Moves between units:
state | λ ε φ ω
Lef | Mim Laf Rif Seb
Tal | Vuz Nus Tef Ruv
Zag | Pem Nem Bup Fum
Tef | Tez Vak Lef Fel
Ruf | Bup Nuf Bos Kez
Kat | Tak Buk Dob Kug
Kiz | Sev Ruf Suv Nem
Doz | Rop Tob Pap Kep
Vid | Mun Kat Fum Pap
Bur | Vak Mep Nik Vad
Kep | Vif Dez Kav Naf
Rer | Bos Bet Rap Vuz
Sev | Kug Bup Rak Dud
Foz | Ruf Peb Rer Sir
Tak | Zab Nir Zag Vid
Nik | Laf Kep Kem Rur
Lev | Fum Vir Kez Buk
Sov | Tik Deg Dus Ruf
Ruv | Peb Rog Fel Fup
Mol | Dul Rop Bip Laf
Fel | Bet Ket Seb Nus
Mep | Tul Noz Kep Dil
Rur | Vul Naf Doz Mep
Guz | Lof Lef Dul Nor
Tik | Buk Suv Bop Bup
Seb | Guz Vul Mol Vak
Rog | Tal Dif Ket Lof
Vul | Lef Nik Rop Tul
Tul | Seb Rur Vif Bur
Led | Nem Sir Nuf Vir
Rif | Vad Dom Noz Mol
Geb | Kat Tik Vir Sev
Bop | Led Guv Peb Zaz
Zaz | Vir Dus Buz Suv
Dob | Zag Led Ruf Lev
Dus | Bop Rul Ruv Bos
Dif | Nus Dul Bur Mim
Tov | Dif Mol Dil Lef
Laf | Tov Vif Dom Vul
Lek | Tob Zag Sev Gok
Ter | Pap Sev Buk Pem
Mim | Rog Tov Vad Guz
Kem | Dom Kav Vid Doz
Naf | Nik Zab Tob Noz
Nus | Met Dur Vak Rog
Ket | Tef Bur Vul Dur
Bet | Ses Tef Guz Met
Ses | Dus Tez Lof Rer
Nem | Dud Kez Sov Dob
Mun | Naf Tak Lek Bol
Fum | Lek Dob Kiz Nir
Gok | Dez Fum Dud Tak
Dul | Dur Rif Mep Tov
Vad | Ket Dil Rur Dul
Vak | Nor Tul Laf Ket
Dez | Doz Lek Ter Zab
Nuf | Sov Vuz Ses Foz
Bos | Zaz Ses Fup Deg
Sir | Kez Buz Vuz Bop
Fup | Buz Lof Nus Rul
Kez | Kiz Foz Deg Led
Rap | Fup Guz Dif Tez
Pem | Kav Dud Geb Lek
Buz | Foz Ruv Met Guv
Suv | Rak Bos Guv Sov
Met | Rer Fel Nor Tal
Pap | Bol Kug Nir Kav
Tob | Kem Pem Kug Dez
Dib | Bip Pap Tak Kem
Buk | Nir Rak Led Geb
Dur | Fel Vad Tul Dif
Rul | Guv Rap Rog Ses
Guv | Sir Fup Tal Dus
Rop | Rif Kem Bol Vif
Noz | Rur Mun Dez Bip
Dil | Bur Bip Naf Rif
Deg | Suv Rer Rul Nuf
Tez | Rul Nor Mim Bet
Vir | Dob Bop Foz Rak
Bip | Mep Bol Zab Dom
Nor | Rap Seb Tov Tef
Bol | Noz Vid Gok Dib
Lof | Ruv Mim Dur Rap
Kug | Vid Geb Lev Ter
Vuz | Deg Met Tez Peb
Zab | Kep Gok Pem Mun
Nir | Gok Lev Nem Kat
Rak | Lev Zaz Sir Tik
Kav | Dib Ter Kat Tob
Bup | Geb Sov Zaz Kiz
Peb | Nuf Tal Bet Buz
Dud | Ter Kiz Tik Zag
Vif | Mol Doz Dib Nik
Dom | Dil Dib Mun Rop

The rows follow the links: the fewer symbols apart two units are, the more alike their rows tend to be.

Some units and rows for them; each showing differs a little:
Mun: [  5  25 -33   4  40 -14  -6  16   5   1 -36  10  13  23 -16  13  38 -29 -24 -11 -13   7 -12  13 -15  -2  19  15  10   8  34  20  12  30  -6  42   0   0 -27  -2  12 -40 -20   8  19 -12   9 -11  40 -10 -30   9]
Vad: [-45  37 -39  41  25  10   9  -3 -36  18 -18 -16  32   8   2   4  -3  -7  -1   1  18  -2  10   2 -20 -17 -11  -7  -4  -8  30   3   1   2   2 -29 -35  -2  27 -23  14  25 -34  19  -1  19  31  31   8 -13  23   8]
Gok: [ 27   4 -10 -18  23 -17  -9  16  23 -10 -22  17  -4  17 -17  10  35 -23 -22 -12 -21   7 -17  10  -3   6  23  19  10  12  16  17  11  26  -6  53  17   2 -38  10   5 -49  -2  -3  18 -21  -8 -27  33  -2 -39   4]
Ruf: [ 38 -41  47 -38 -39  -3  -6  -5  29 -15  29  11 -34 -17   4  -8 -12  17  10   4 -12  -1  -4  -7  23  15   3   0  -1   4 -39 -11  -5 -14   0   9  31   3 -13  21 -17  -6  37 -20  -8 -12 -31 -24 -23  14  -8 -11]
Kav: [ 17  15 -21  -7  34 -16  -8  17  13  -5 -30  14   6  20 -17  11  37 -28 -24 -12 -17   7 -15  12 -10   2  22  17  11  10  25  19  11  30  -5  50   9   0 -34   4   9 -46 -11   4  19 -17   0 -20  38  -6 -37   7]
Kiz: [ 46 -35  37 -41 -24 -11  -9   4  37 -18  16  17 -31  -7  -4  -2   5   6   0  -2 -19   2 -10  -3  18  17  13   9   4   9 -27  -2   0   0  -2  33  35   2 -29  22 -12 -28  32 -19   2 -19 -32 -33  -7  11 -24  -8]
Laf: [-41  41 -45  39  35   5   8   2 -32  18 -26 -12  33  13  -1   7   7 -15  -7  -2  13   1   6   6 -23 -17  -5  -4   0  -6  36   9   4  10   1 -17 -33  -2  18 -21  17  13 -36  19   5  15  32  26  18 -14  12  11]
Dom: [-23  39 -47  27  46  -6   2  11 -16  11 -36  -2  28  22 -11  13  27 -27 -20  -9   0   4  -4  11 -22 -11   8   8   5   1  43  17   9  24  -2  17 -20  -2  -5 -14  17 -16 -34  17  14   1  24  10  36 -14 -11  12]
Dur: [-44  23 -22  37   6  15  11 -10 -36  17  -2 -19  25  -2  10  -3 -19   7  10   6  23  -4  15  -4 -12 -15 -20 -15  -8 -11  13  -6  -5 -12   5 -47 -32  -3  38 -20   6  41 -22  14  -9  24  26  36 -11  -8  36   3]
Lof: [-30  -1   8  19 -21  17  10 -16 -25  10  20 -18   6 -15  17  -9 -35  23  21  11  21  -6  16 -10   2  -7 -23 -18 -11 -11 -11 -16 -10 -25   6 -54 -20  -1  39 -12  -2  49  -1   4 -17  21  11  29 -32   2  40  -3]
Foz: [ 25 -40  48 -29 -45   3  -3 -11  18 -12  36   2 -30 -22  10 -12 -25  27  19   9  -2  -4   4 -12  23  12  -6  -7  -4   0 -42 -16  -9 -24   2 -13  22   2   3  16 -18  13  34 -17 -14  -4 -26 -12 -35  15   9 -12]
Pem: [ 32  -2  -3 -22  19 -17 -11  15  27 -11 -18  19  -9  14 -15   8  33 -21 -20 -10 -22   7 -16   9   0   8  24  18  11  12  10  16   9  24  -6  54  22   2 -39  13   2 -49   4  -6  17 -22 -12 -29  29   0 -41   2]
Bur: [-44  38 -40  40  28   9   8  -1 -35  17 -20 -14  32  10   2   5   0 -10  -4   1  17  -2   9   4 -19 -16  -9  -6  -3  -8  31   4   2   3   3 -25 -35  -2  24 -23  15  22 -34  20   0  17  32  31  11 -13  20  10]
Rul: [ -8 -22  31  -2 -39  15   5 -17  -8   1  34 -11 -12 -23  17 -12 -38  30  24  12  15  -7  14 -13  14   2 -21 -16  -9  -9 -31 -20 -13 -31   6 -45  -2   0  29   0 -12  41  17  -7 -19  14  -6  14 -40   9  33  -8]
Rop: [-25  40 -47  28  46  -4   2  10 -18  12 -36  -3  30  20 -10  11  25 -25 -19  -8   1   4  -3  11 -22 -13   8   7   4   1  42  17   9  23  -2  13 -23  -3  -3 -16  18 -12 -34  17  13   3  26  12  35 -14  -9  12]

Each walk starts at a row. The symbols on each line, taken left to right, move it on to the next unit.
Answer with the unit's row; about right is enough.
---
[-42  18 -16  34   0  16  11 -12 -34  15   4 -20  21  -6  12  -4 -22  10  12   8  24  -6  15  -4  -9 -13 -21 -16  -9 -12   7 -10  -6 -15   5 -50 -30  -2  39 -20   5  44 -17  12 -12  23  23  36 -17  -6  38   2]
φ φ ω ω ε λ φ: [-10  34 -43  17  46  -9  -1  14  -7   7 -37   3  22  23 -14  14  33 -30 -23 -10  -6   6  -9  13 -20  -8  13  11   7   5  40  19  11  29  -4  29 -12  -1 -16  -8  15 -28 -29  13  19  -5  18   0  40 -13 -21  11]
ε ω φ φ φ ε ε: [  9 -33  43 -17 -45   9   1 -14   7  -7  37  -4 -23 -24  14 -13 -34  29  23  10   6  -5   9 -12  20   8 -14 -12  -7  -5 -39 -20 -11 -29   5 -30  12   1  15   9 -16  28  29 -13 -17   4 -18  -1 -40  12  20 -11]
---
[ -5 -25  33  -4 -40  13   5 -16  -5   0  34  -9 -13 -23  16 -12 -37  29  24  12  14  -6  13 -13  14   3 -20 -16 -10  -7 -33 -21 -13 -30   6 -43   0  -1  27   3 -12  39  20  -8 -18  12  -8  12 -41  10  31  -9]
ε ω ε ε λ λ ε φ ω: [-45  34 -35  40  20  12  10  -4 -37  18 -14 -18  30   5   5   2  -8  -3   2   3  20  -2  12   1 -17 -17 -15 -10  -4 -10  26   0  -1  -2   4 -34 -35  -2  31 -22  12  30 -30  18  -3  21  31  34   3 -11  26   8]
λ λ φ φ φ φ ε: [ 25   8 -14 -15  26 -18  -9  17  20  -8 -24  16  -2  19 -17  10  36 -25 -22 -12 -20   7 -16  10  -5   6  24  19  10  11  18  18  11  28  -6  53  15   1 -37   9   5 -48  -4  -1  18 -19  -7 -26  35  -3 -40   5]
---
[-36   8  -3  27 -13  18  12 -14 -30  14  14 -18  13 -11  16  -6 -31  18  18  10  23  -6  17  -8  -3 -10 -22 -18 -10 -12  -4 -13  -8 -22   7 -53 -25  -1  40 -15   1  48  -9   8 -14  23  16  31 -26  -2  40  -2]
λ λ ω ω λ φ ε φ: [-43  21 -19  37   3  15  11 -10 -34  16   1 -19  22  -4  11  -2 -21   9  12   7  22  -4  16  -4 -10 -14 -20 -15  -8 -11  10  -8  -5 -13   5 -49 -32  -3  38 -19   6  43 -20  13 -10  23  24  35 -14  -6  37   2]
ω φ ε ω ε λ φ λ ω: [-31  42 -49  35  43   0   4   8 -24  14 -33  -7  32  19  -7   9  19 -22 -16  -5   6   3   0   9 -23 -16   2   2   3  -2  41  14   8  18  -2   2 -27  -1   5 -19  17  -3 -38  19  11   9  30  18  30 -14   0  12]
---
[ 45 -34  34 -42 -21 -12 -10   5  37 -19  14  18 -30  -5  -5  -1   8   3  -2  -2 -20   2 -10  -1  18  16  14   9   4   9 -25   1   1   2  -4  35  35   2 -30  22 -12 -31  31 -19   3 -20 -31 -34  -3  11 -27  -7]
ε λ λ λ φ ω ω ω ε: [ 45 -36  38 -41 -26  -9 -10   2  36 -18  18  16 -31  -8  -4  -3   4   7   1   0 -19   1 -10  -2  19  17  11   7   3   8 -29  -3  -1  -2  -3  30  35   3 -26  24 -14 -26  33 -19   0 -19 -31 -32  -8  12 -23  -8]
φ ω φ ω λ: [ 30 -42  48 -31 -45   1  -4  -9  24 -14  35   5 -31 -20   8 -10 -21  23  16   6  -4  -3   1 -10  22  14  -4  -4  -4   1 -42 -15  -8 -20   1  -6  25   1  -3  19 -17   7  36 -19 -12  -5 -28 -16 -32  16   4 -12]
---
[-41  16 -13  33  -3  17  12 -12 -33  15   6 -19  19  -9  13  -5 -25  14  14   9  24  -6  16  -6  -7 -12 -22 -16  -9 -12   4 -11  -7 -17   6 -51 -29  -1  39 -18   4  45 -15  11 -13  23  21  34 -19  -4  39   2]
λ λ ω ω λ φ ε φ: [-46  28 -27  39  12  13  11  -8 -37  17  -6 -19  27   0   8  -1 -15   3   7   5  22  -3  14  -2 -14 -16 -18 -13  -7 -10  18  -4  -2  -8   4 -43 -34  -3  34 -21   9  38 -26  16  -7  23  27  35  -5  -9  32   4]
ω ω φ ε ω λ: [-44  38 -43  41  31   7   9   0 -34  18 -23 -13  33  11   1   5   3 -11  -5   0  15  -1   8   5 -21 -16  -8  -5  -2  -7  34   5   2   5   2 -23 -34  -3  23 -22  15  19 -35  20   3  16  32  30  13 -13  18   9]
---
[ 35  -5   0 -24  16 -17 -10  15  29 -11 -16  19 -11  13 -15   8  32 -19 -18 -10 -23   7 -17   9   1  10  24  17  10  12   8  15   9  23  -6  54  23   2 -40  14   1 -49   7  -6  17 -22 -15 -30  27   0 -41   2]
ω ε φ ε ε φ ω φ: [-33   3   4  22 -18  17  10 -16 -27  12  18 -19   9 -14  16  -8 -33  22  19  11  23  -6  16  -9   0  -9 -23 -18 -10 -11 -10 -16 -10 -24   7 -54 -21  -2  39 -13  -2  49  -4   6 -17  21  12  30 -30   0  41  -2]
ε ε λ λ φ φ λ: [-46  36 -37  41  23  10  10  -4 -35  18 -16 -17  31   7   3   3  -6  -5   0   2  20  -1  11   2 -18 -17 -12  -8  -4  -9  27   2   0   0   3 -31 -35  -2  29 -22  13  28 -32  19  -2  19  31  33   6 -12  25   8]
---
[ 27 -42  48 -30 -45   3  -3  -9  21 -13  36   4 -30 -20   9 -11 -23  24  18   7  -4  -3   3 -10  23  13  -5  -4  -4   0 -42 -16  -9 -22   2  -9  24   3  -1  17 -17   9  35 -18 -13  -5 -27 -14 -34  14   6 -11]
λ ε ω φ ε φ ω: [-39  10  -6  29  -9  17  11 -14 -30  14  11 -19  15 -10  15  -6 -29  16  17  10  23  -5  17  -7  -4 -11 -22 -18 -10 -12  -2 -12  -8 -21   6 -54 -26  -3  40 -16   2  47 -11   8 -14  23  17  34 -24  -3  40   0]
φ φ φ φ ε ε ε ω ω: [ 45 -30  29 -40 -15 -13 -12   6  38 -19   8  18 -28  -2  -7   1  13  -1  -5  -3 -21   4 -13   1  14  16  16  12   6   9 -20   3   2   6  -5  39  34   3 -33  22 -11 -35  28 -17   6 -21 -29 -34   4  11 -30  -5]
---
[-26  -6  13  15 -27  18  10 -17 -21   8  25 -17   2 -18  17 -10 -36  25  22  12  21  -7  16 -11   5  -5 -24 -18  -9 -12 -17 -18 -11 -27   6 -53 -16   0  38  -8  -5  48   3   1 -19  19   6  26 -35   4  39  -4]
φ λ ω λ λ: [  4 -30  39 -12 -45  11   3 -14   2  -4  37  -6 -19 -23  15 -13 -36  30  24  11   8  -6  11 -13  19   6 -16 -13  -9  -5 -38 -21 -13 -30   5 -35   7   1  20   7 -15  33  25 -11 -19   8 -15   5 -41  12  25 -11]
φ φ φ φ φ φ λ: [ -1  28 -37  10  44 -12  -4  15   0   3 -37   7  17  23 -17  13  36 -30 -24 -11 -11   6 -12  13 -17  -5  17  14   9   7  36  20  13  30  -4  38  -5  -1 -23  -6  14 -35 -24  10  18  -9  13  -7  41 -11 -28  10]
---
[ -4  32 -38  11  45 -12  -3  15  -2   5 -36   7  20  24 -15  14  34 -30 -24 -11 -10   5 -12  12 -18  -6  16  14   8   5  37  20  12  29  -5  36  -7  -1 -21  -7  15 -33 -25  10  17  -8  15  -4  42 -11 -25  10]
ε λ ε ε ω λ: [ 20  12 -19  -9  31 -16  -8  18  17  -6 -28  16   3  20 -18  12  36 -26 -24 -12 -19   7 -17  12  -9   3  23  18  10   9  23  19  11  29  -6  52  10   1 -35   5   7 -46  -9   1  19 -17  -2 -22  38  -4 -39   6]
φ λ ε φ λ ω ω ω ω: [ 40 -14   9 -30   7 -17 -11  13  32 -14  -9  20 -16   8 -15   5  27 -14 -15  -9 -23   5 -16   5   6  13  22  17   8  12  -1  11   6  18  -5  53  28   2 -40  17  -3 -48  13 -11  14 -23 -19 -34  20   4 -40  -2]
---
[  7 -32  41 -15 -46  10   2 -15   4  -5  37  -5 -22 -24  14 -13 -34  30  24  11   8  -6   9 -12  19   7 -14 -12  -9  -5 -39 -20 -11 -30   4 -32  10   1  18   8 -15  30  28 -13 -18   7 -16   2 -41  12  23 -12]
ω φ λ ω ω ω φ: [-16 -14  22   8 -35  16   7 -17 -15   4  29 -14  -5 -20  17 -11 -38  27  25  12  18  -7  16 -12  10  -2 -22 -17 -10 -10 -24 -21 -12 -29   6 -50  -9   0  33  -4  -9  45   9  -2 -20  17   1  20 -38   6  38  -7]
ε λ ω φ φ ε φ λ: [-36  42 -48  36  41   1   5   5 -28  15 -31 -10  33  17  -4   9  15 -20 -12  -4   9   1   2   9 -23 -16  -1   0   1  -4  40  12   7  16   0  -4 -29  -3  11 -20  17   3 -37  20   8  11  30  22  25 -15   5  11]
